Below is a small trained network, with its code and all its weights. Each question gives an input and a target symbol and asks what happens when units are switched off, that is, made to give their printed mean instead of their output.

import numpy as np


def w(rows, s, z=0):
    codes = np.array(rows[::2]) - 128.0
    scale = np.full(codes.shape[1], s)
    scale[-1] = z or s
    return codes * scale


def norm(h):
    return h / np.sqrt((h * h).mean(-1, keepdims=True) + 1e-5)


def f(y):
    return np.maximum(y, 0)


def softmax(a):
    e = np.exp(a - a.max(-1, keepdims=True))
    return e / e.sum(-1, keepdims=True)


def log_softmax(a):
    a = a - a.max(-1, keepdims=True)
    return a - np.log(np.exp(a).sum(-1, keepdims=True))


def net(x, mask):
    ids = ['δεζθξπφ'.index(c) for c in x.split()]
    T = len(ids)
    res = E[ids] + P[:T]
    u = 0
    for l in range(2):
        r = norm(res)
        for j in range(2):
            rows = slice(2 * j, 2 * j + 2)
            q, k, v = (r @ M[l][rows].T for M in (Q, K, V))
            z = softmax(np.where(np.tri(T) > 0, q @ k.T / 2**0.5, -1e9)) @ v
            o = O[l][rows]
            res = res + np.where(mask[u + j], z, o[:, -1]) @ o[:, :-1]
        u += 2
        y = f(norm(res) @ A[l][:, :-1].T + A[l][:, -1])
        res = res + np.where(mask[u : u + 4], y, B[l][:, -1]) @ B[l][:, :-1]
        u += 4
    return log_softmax(norm(res)[-1] @ U[:, :-1].T + U[:, -1])


Q, K, V, O, A, B = {}, {}, {}, {}, {}, {}
E = w([
[48,189,208,99],'δ',
[39,163,166,144],'ε',
[222,116,159,115],'ζ',
[127,87,173,127],'θ',
[153,80,137,160],'ξ',
[164,181,78,170],'π',
[219,93,127,247],'φ',
],0.013)
P = w([
[181,146,106,163],'0',
[143,94,136,171],'1',
[78,161,161,87],'2',
[108,152,141,243],'3',
[98,82,106,126],'4',
[51,160,148,55],'5',
[133,174,168,254],'6',
[75,67,99,108],'7',
[90,129,134,52],'8',
],0.013)
Q[0] = w([
[106,76,120,56],'0.h0',
[138,169,86,71],'0.h0',
[134,128,208,78],'0.h1',
[151,110,6,76],'0.h1',
],0.019)
K[0] = w([
[101,71,83,77],'0.h0',
[116,153,83,98],'0.h0',
[108,47,116,100],'0.h1',
[160,165,179,249],'0.h1',
],0.02)
V[0] = w([
[86,11,192,135],'0.h0',
[85,96,156,121],'0.h0',
[121,78,95,81],'0.h1',
[141,166,87,120],'0.h1',
],0.012)
O[0] = w([
[165,82,2,171,219],'0.h0',
[189,109,96,148,97],'0.h0',
[103,119,41,167,2],'0.h1',
[151,127,138,155,33],'0.h1',
],0.0088,0.0024)
A[0] = w([
[75,163,166,150,138],'0.n0',
[168,110,151,90,5],'0.n1',
[83,9,149,177,241],'0.n2',
[169,182,107,49,39],'0.n3',
],0.013,0.0022)
B[0] = w([
[134,26,142,119,241],'0.n0',
[53,73,135,143,176],'0.n1',
[152,35,207,78,253],'0.n2',
[248,119,101,127,178],'0.n3',
],0.012,0.0052)
Q[1] = w([
[79,144,128,153],'1.h0',
[110,116,117,253],'1.h0',
[113,129,72,5],'1.h1',
[100,113,81,198],'1.h1',
],0.022)
K[1] = w([
[133,169,99,104],'1.h0',
[122,140,112,2],'1.h0',
[150,145,197,230],'1.h1',
[122,192,92,85],'1.h1',
],0.024)
V[1] = w([
[113,55,72,169],'1.h0',
[161,90,200,234],'1.h0',
[238,163,130,6],'1.h1',
[93,161,184,128],'1.h1',
],0.018)
O[1] = w([
[34,50,125,95,117],'1.h0',
[42,132,157,213,255],'1.h0',
[241,70,5,111,139],'1.h1',
[95,133,113,49,145],'1.h1',
],0.012,0.02)
A[1] = w([
[188,155,151,97,2],'1.n0',
[169,83,171,5,151],'1.n1',
[64,139,163,152,103],'1.n2',
[113,160,26,193,229],'1.n3',
],0.021,0.0015)
B[1] = w([
[157,71,151,147,143],'1.n0',
[4,112,102,57,135],'1.n1',
[142,160,99,109,249],'1.n2',
[72,154,86,66,161],'1.n3',
],0.029,0.015)
U = w([
[120,189,217,56,196],'δ',
[82,72,155,30,101],'ε',
[84,139,92,254,19],'ζ',
[153,100,21,100,208],'θ',
[131,72,113,158,44],'ξ',
[106,213,43,148,92],'π',
[188,119,187,130,254],'φ',
],0.012,0.0042)

Each question gives the input, a string of symbols that net reads in full, and the target symbol t.
The units are the heads (2 rows each of Q, K, V and O) and the neurons (one row each of A and B). Each row of codes is followed by its name. A weight is (code - 128) times the scale printed after its matrix; where a second scale follows, it is the last column's (O, A, B and U).
mask holds one flag per unit, layer by layer, with each layer's heads first. A switched-off unit (its flag False) gives its mean, the last column of its rows in O or B, instead of its output. The means were averaged over made-up inputs and are rounded, as every weight is.
A unit's drop is (log p(t) with every unit on - log p(t) with that unit switched off) / (log p(t) with every unit on - log p(t) with every unit switched off).
The circuit of an input: a set's keep is (log p(t) with only the set's units on - log p(t) with every unit switched off) / (log p(t) with every unit on - log p(t) with every unit switched off). Starting from all 12 units, units are removed one at a time, each time the one whose removal leaves the highest keep (on an exact tie, the one counted first), for as long as the keep stays at least 0.8.
units of the circuit, in order: the units of the circuit, biggest drop first
most important unit: the unit with the biggest drop
k most important neurons: the k neurons with the biggest drops, biggest first
top k neurons in layer l: the k neurons of layer l with the biggest drops, biggest first
heads that matter: for each layer, one digit per head in row order, 1 if its drop is at least 0.15 and else 0, layers parted by /
input δ ζ ζ, target π: top 2 neurons in layer 0	(0.n2; 0.n1)
input φ ζ ζ π π ζ ζ ζ, target ζ: most important unit	1.h0
input θ ζ ζ ε, target θ: heads that matter	00 / 01
input ζ ζ δ ζ, target ε: units of the circuit, in order	(1.h0; 1.h1; 1.n1)
input ξ ξ ε ε, target δ: heads that matter	00 / 01
input φ ε θ θ, target ξ: units of the circuit, in order	(0.h0; 0.n2)
input ε π δ ε, target ε: units of the circuit, in order	(1.h1; 1.n1; 1.h0)
input ζ φ ε ζ ξ δ ε, target ε: heads that matter	00 / 10
input ζ ζ ε, target π: top 3 neurons in layer 1	(1.n2; 1.n3; 1.n1)
input φ δ ε, target ζ: top 3 neurons in layer 0	(0.n0; 0.n3; 0.n1)
input ζ φ θ, target ζ: heads that matter	01 / 11
input ζ π δ δ, target ε: units of the circuit, in order	(1.h1; 1.n1; 1.h0)
input ζ ζ δ, target π: 2 most important neurons	(0.n2; 1.n2)
input ε ζ ε ζ ζ δ, target π: units of the circuit, in order	(1.n2; 0.n2)
input δ ζ ζ ζ ζ π θ, target φ: units of the circuit, in order	(0.h0; 1.h0; 0.n2)
input π δ π δ, target φ: units of the circuit, in order	(1.h0; 0.h0; 1.n0)
input ζ ε ζ ε θ, target θ: heads that matter	10 / 01
input ζ ε ε π ζ δ θ ζ, target δ: 2 most important neurons	(0.n0; 0.n2)
input ε ξ ε δ, target δ: most important unit	1.h1
input ζ ζ ζ θ δ ζ π, target θ: heads that matter	00 / 01
input ζ ζ ε ζ π δ ξ θ, target θ: heads that matter	11 / 00
input φ δ π ξ, target φ: most important unit	0.n0
input ε ζ δ π, target ε: top 2 neurons in layer 0	(0.n0; 0.n1)
input ζ φ π ξ, target φ: heads that matter	11 / 10
input δ ε π, target δ: heads that matter	10 / 00
